Each row has a name. Each question is about the rows just above it.

nuvuf: [ 80.5  30.6 -75.0  42.9]
domin: [ 62.6  66.7  33.0 -49.5]
dib: [-80.1 -46.4  86.8 -56.9]
gik: [ 38.4  44.6  42.7 -45.7]
badu: [ 58.2  57.4  26.5 -42.8]
peba: [ 28.5  47.0  56.3 -62.8]
Sosos: [ 20.1 -27.5 -61.5  65.1]
zok: [ 58.6  53.8  38.3 -48.4]
Fasi: [ 21.4 -28.6 -56.9  65.7]
Move every entry of [58.2 57.4 26.5] by +1 step of 0.1.  [58.3 57.5 26.6]
[56.3] with +1 step of 0.1 on every entry:  [56.4]
[ 30.6 -75.0] with +1 step of 0.1 on every entry:  [ 30.7 -74.9]
Move every entry of [44.6] by +1 step of 0.1.  [44.7]
Shift each entry of [-75.0] by -1 times 0.1:  [-75.1]
Shift each entry of [28.5 47.0] by +1 times 0.1:  [28.6 47.1]

delin: [19.3 27.1 15.7 34.2 20.0 93.6 71.2]
teto: [40.7 29.8 41.4 16.1 38.9 31.8 21.5]
nese: [40.7 29.8 41.4 16.1 38.9 31.8 17.9]
feg: [19.3 27.1 15.7 34.2 20.0 93.6 19.3]
bikiz: [40.7 28.1 99.6 39.9 66.0  5.7  9.4]
Move every entry of [29.8 41.4 16.1 38.9] by -1 step of 0.1.  [29.7 41.3 16.0 38.8]
Shift each entry of [40.7] by -1 times 0.1:  [40.6]
Move every entry of [39.9] by +1 step of 0.1.  [40.0]
Shift each entry of [38.9] by -1 times 0.1:  [38.8]
Move every entry of [15.7] by +1 step of 0.1.  [15.8]
[38.9] with +1 step of 0.1 on every entry:  [39.0]

ran: [ -4.8  14.5  43.2  -7.1 -12.6  -9.0  -2.7   4.8]
gipu: [-52.4  -9.3 -30.5  12.9  13.5  49.6  71.0 -49.0]
vip: [ -4.8  14.5  43.2  -7.1 -12.6  12.1 -31.4 -85.6]
Lora: [ 57.4 -21.2 -36.2  -7.1  20.7  18.1  -2.7 -29.6]
seru: [ 57.4 -21.2  54.5  -7.1  20.7  18.1  -2.7 -29.6]
Pofu: [-12.1  21.2  29.0  -0.4 -11.4  -4.4  34.2 -36.1]
Shift each entry of [-21.2] by +1 times 0.1:  [-21.1]
Shift each entry of [-12.6  -9.0  -2.7] by +1 times 0.1:  [-12.5  -8.9  -2.6]
Move every entry of [-52.4  -9.3 -30.5  12.9] by -1 step of 0.1.  [-52.5  -9.4 -30.6  12.8]
Shift each entry of [-12.6] by -1 times 0.1:  [-12.7]
Move every entry of [ -7.1 -12.6] by -1 step of 0.1.  [ -7.2 -12.7]

regor: [ 40.9  37.0 -99.1  11.0  80.6 -30.3 -18.5  21.0]
Kir: [  1.2  31.0 -12.7  41.2  19.8   3.3  -1.4  -3.8]
mun: [  8.3   2.8  -3.1 -15.6 -16.9 -26.0 -14.9 -23.2]
pema: [  8.3   2.8  -3.1 -15.6 -16.9 -26.0  42.5   3.6]
[  8.3   2.8  -3.1 -15.6] with +1 step of 0.1 on every entry:  [  8.4   2.9  -3.0 -15.5]
Shift each entry of [-12.7  41.2  19.8] by -1 times 0.1:  [-12.8  41.1  19.7]
Move every entry of [11.0 80.6] by -1 step of 0.1.  [10.9 80.5]
Move every entry of [19.8  3.3] by +1 step of 0.1.  [19.9  3.4]
Move every entry of [-15.6 -16.9 -26.0] by +1 step of 0.1.  [-15.5 -16.8 -25.9]

